Here is a tiny trained network, its code and every weight. The questions are about switching its units off for an input and a target symbol, where a switched-off unit gives its printed mean instead of its output.

import numpy as np


def w(rows, s, z=0):
    codes = np.array(rows[::2]) - 128.0
    scale = np.full(codes.shape[1], s)
    scale[-1] = z or s
    return codes * scale


def f(y):
    return np.maximum(y, 0)


def softmax(a):
    e = np.exp(a - a.max(-1, keepdims=True))
    return e / e.sum(-1, keepdims=True)


def log_softmax(a):
    a = a - a.max(-1, keepdims=True)
    return a - np.log(np.exp(a).sum(-1, keepdims=True))


def net(x, mask):
    ids = ['δεηθμξπστφψω'.index(c) for c in x.split()]
    T = len(ids)
    res = E[ids] + P[:T]
    u = 0
    for l in range(3):
        q, k, v = (res @ M[l].T for M in (Q, K, V))
        z = softmax(np.where(np.tri(T) > 0, q @ k.T / 2**0.5, -1e9)) @ v
        res = res + np.where(mask[u], z, O[l][:, -1]) @ O[l][:, :-1]
        u += 1
        y = f(res @ A[l][:, :-1].T + A[l][:, -1])
        res = res + np.where(mask[u : u + 4], y, B[l][:, -1]) @ B[l][:, :-1]
        u += 4
    return log_softmax(res[-1] @ U[:, :-1].T + U[:, -1])


Q, K, V, O, A, B = {}, {}, {}, {}, {}, {}
E = w([
[63,74,163,225,124],'δ',
[85,113,130,211,97],'ε',
[152,135,4,103,116],'η',
[141,150,138,56,164],'θ',
[39,136,184,202,86],'μ',
[123,208,170,57,132],'ξ',
[110,134,124,164,106],'π',
[134,175,185,96,119],'σ',
[155,152,222,125,180],'τ',
[101,134,97,178,61],'φ',
[186,121,58,114,235],'ψ',
[132,118,134,125,137],'ω',
],0.024)
P = w([
[186,156,215,82,167],'0',
[63,210,98,52,208],'1',
[140,18,120,132,77],'2',
[150,40,81,94,83],'3',
[85,178,79,255,132],'4',
[127,66,57,89,68],'5',
[159,62,107,83,88],'6',
],0.0088)
Q[0] = w([
[136,201,183,132,133],'0.h0',
[86,178,105,253,145],'0.h0',
],0.006)
K[0] = w([
[41,136,247,3,68],'0.h0',
[78,85,154,146,151],'0.h0',
],0.0045)
V[0] = w([
[50,73,96,118,107],'0.h0',
[253,176,78,211,79],'0.h0',
],0.0067)
O[0] = w([
[117,116,111,58,177,89],'0.h0',
[198,119,254,181,153,5],'0.h0',
],0.0082,0.0014)
A[0] = w([
[175,180,75,100,110,108],'0.n0',
[145,92,146,203,90,252],'0.n1',
[138,2,170,105,170,145],'0.n2',
[81,155,63,100,116,54],'0.n3',
],0.0081,0.0022)
B[0] = w([
[103,82,196,53,142,204],'0.n0',
[129,230,98,144,136,254],'0.n1',
[127,129,115,117,253,215],'0.n2',
[216,90,108,151,236,204],'0.n3',
],0.0069,0.0043)
Q[1] = w([
[144,172,128,219,254],'1.h0',
[135,81,209,122,218],'1.h0',
],0.008)
K[1] = w([
[51,187,71,254,241],'1.h0',
[109,147,172,34,177],'1.h0',
],0.0065)
V[1] = w([
[34,2,78,224,148],'1.h0',
[179,154,74,181,90],'1.h0',
],0.0083)
O[1] = w([
[189,223,158,95,105,57],'1.h0',
[215,176,2,223,97,5],'1.h0',
],0.0091,0.0013)
A[1] = w([
[60,173,77,105,207,157],'1.n0',
[143,65,69,107,1,187],'1.n1',
[89,145,140,75,70,77],'1.n2',
[78,159,112,88,84,254],'1.n3',
],0.0083,0.0021)
B[1] = w([
[107,155,1,176,132,253],'1.n0',
[191,88,192,171,221,186],'1.n1',
[73,58,168,117,55,162],'1.n2',
[170,45,68,203,89,192],'1.n3',
],0.0076,0.0063)
Q[2] = w([
[164,196,254,87,223],'2.h0',
[122,151,251,159,124],'2.h0',
],0.0078)
K[2] = w([
[158,76,56,196,99],'2.h0',
[2,133,103,213,116],'2.h0',
],0.0061)
V[2] = w([
[149,110,130,112,189],'2.h0',
[113,93,128,165,2],'2.h0',
],0.0063)
O[2] = w([
[129,120,129,3,178,209],'2.h0',
[166,175,159,93,117,2],'2.h0',
],0.014,0.0047)
A[2] = w([
[72,112,102,173,242,219],'2.n0',
[119,133,45,121,87,154],'2.n1',
[2,181,229,225,46,4],'2.n2',
[185,80,84,125,112,222],'2.n3',
],0.008,0.0023)
B[2] = w([
[218,255,152,101,90,253],'2.n0',
[58,170,221,254,49,172],'2.n1',
[113,65,47,124,104,166],'2.n2',
[87,64,220,41,125,174],'2.n3',
],0.0064,0.014)
U = w([
[75,254,97,136,133,181],'δ',
[152,177,96,154,101,179],'ε',
[212,57,107,130,130,76],'η',
[89,121,95,92,137,95],'θ',
[103,86,53,160,102,72],'μ',
[44,114,127,125,125,70],'ξ',
[153,104,110,183,148,149],'π',
[127,74,185,148,94,129],'σ',
[109,139,237,183,203,144],'τ',
[215,63,96,206,145,136],'φ',
[160,137,62,141,198,39],'ψ',
[135,113,136,147,159,254],'ω',
],0.0079,0.0043)

Each question gives the input, a string of symbols that net reads in full, and the target symbol t.
The units are the heads (2 rows each of Q, K, V and O) and the neurons (one row each of A and B). Each row of codes is followed by its name. A weight is (code - 128) times the scale printed after its matrix; where a second scale follows, it is the last column's (O, A, B and U).
mask holds one flag per unit, layer by layer, with each layer's heads first. A switched-off unit (its flag False) gives its mean, the last column of its rows in O or B, instead of its output. The means were averaged over made-up inputs and are rounded, as every weight is.
A unit's drop is (log p(t) with every unit on - log p(t) with that unit switched off) / (log p(t) with every unit on - log p(t) with every unit switched off).
The circuit of an input: a set's keep is (log p(t) with only the set's units on - log p(t) with every unit switched off) / (log p(t) with every unit on - log p(t) with every unit switched off). Starting from the 12 units with the biggest drops (on a tie, the unit counted first), units are removed one at a time, each time the one whose removal leaves the highest keep (on an exact tie, the one counted first), for as long as the keep stays at least 0.8.
units of the circuit, in order: the units of the circuit, biggest drop first
unit that matters most: the unit with the biggest drop
top k neurons: the k neurons with the biggest drops, biggest first
top k neurons in layer l: the k neurons of layer l with the biggest drops, biggest first
drop when u is switched off: that unit's drop, to one decimal
input ω ω ω ψ τ, target δ: units of the circuit, in order	2.n0, 2.n3, 1.n1
input μ ω π ω ψ, target δ: units of the circuit, in order	2.n0, 1.n0
input ε τ δ ξ, target ξ: units of the circuit, in order	1.h0, 0.n0
input σ σ δ ε ω, target δ: units of the circuit, in order	1.h0
input τ π ω μ, target μ: top 3 neurons	2.n2, 2.n0, 1.n2
input η θ μ, target μ: top 2 neurons in layer 2	2.n2, 2.n3
input ω ω δ, target δ: top 2 neurons	0.n2, 0.n1
input μ μ ε, target ε: units of the circuit, in order	1.h0, 0.n1
input ω τ ψ η τ φ, target φ: top 2 neurons	1.n1, 0.n2
input ε μ τ θ ω ε σ, target σ: top 2 neurons in layer 0	0.n1, 0.n2
input φ τ θ φ, target φ: units of the circuit, in order	1.n1, 1.h0
input ψ ε η, target η: top 2 neurons	1.n1, 2.n3
input θ τ ω π π τ ξ, target ξ: drop when 2.n1 is switched off	0.0
input τ ω μ ξ ε, target δ: unit that matters most	0.n1
input η μ ω μ ε, target δ: drop when 0.h0 is switched off	0.2
input θ σ π μ φ η σ, target σ: drop when 0.n1 is switched off	0.2
input μ δ ε ξ ω η, target η: drop when 1.n1 is switched off	0.5
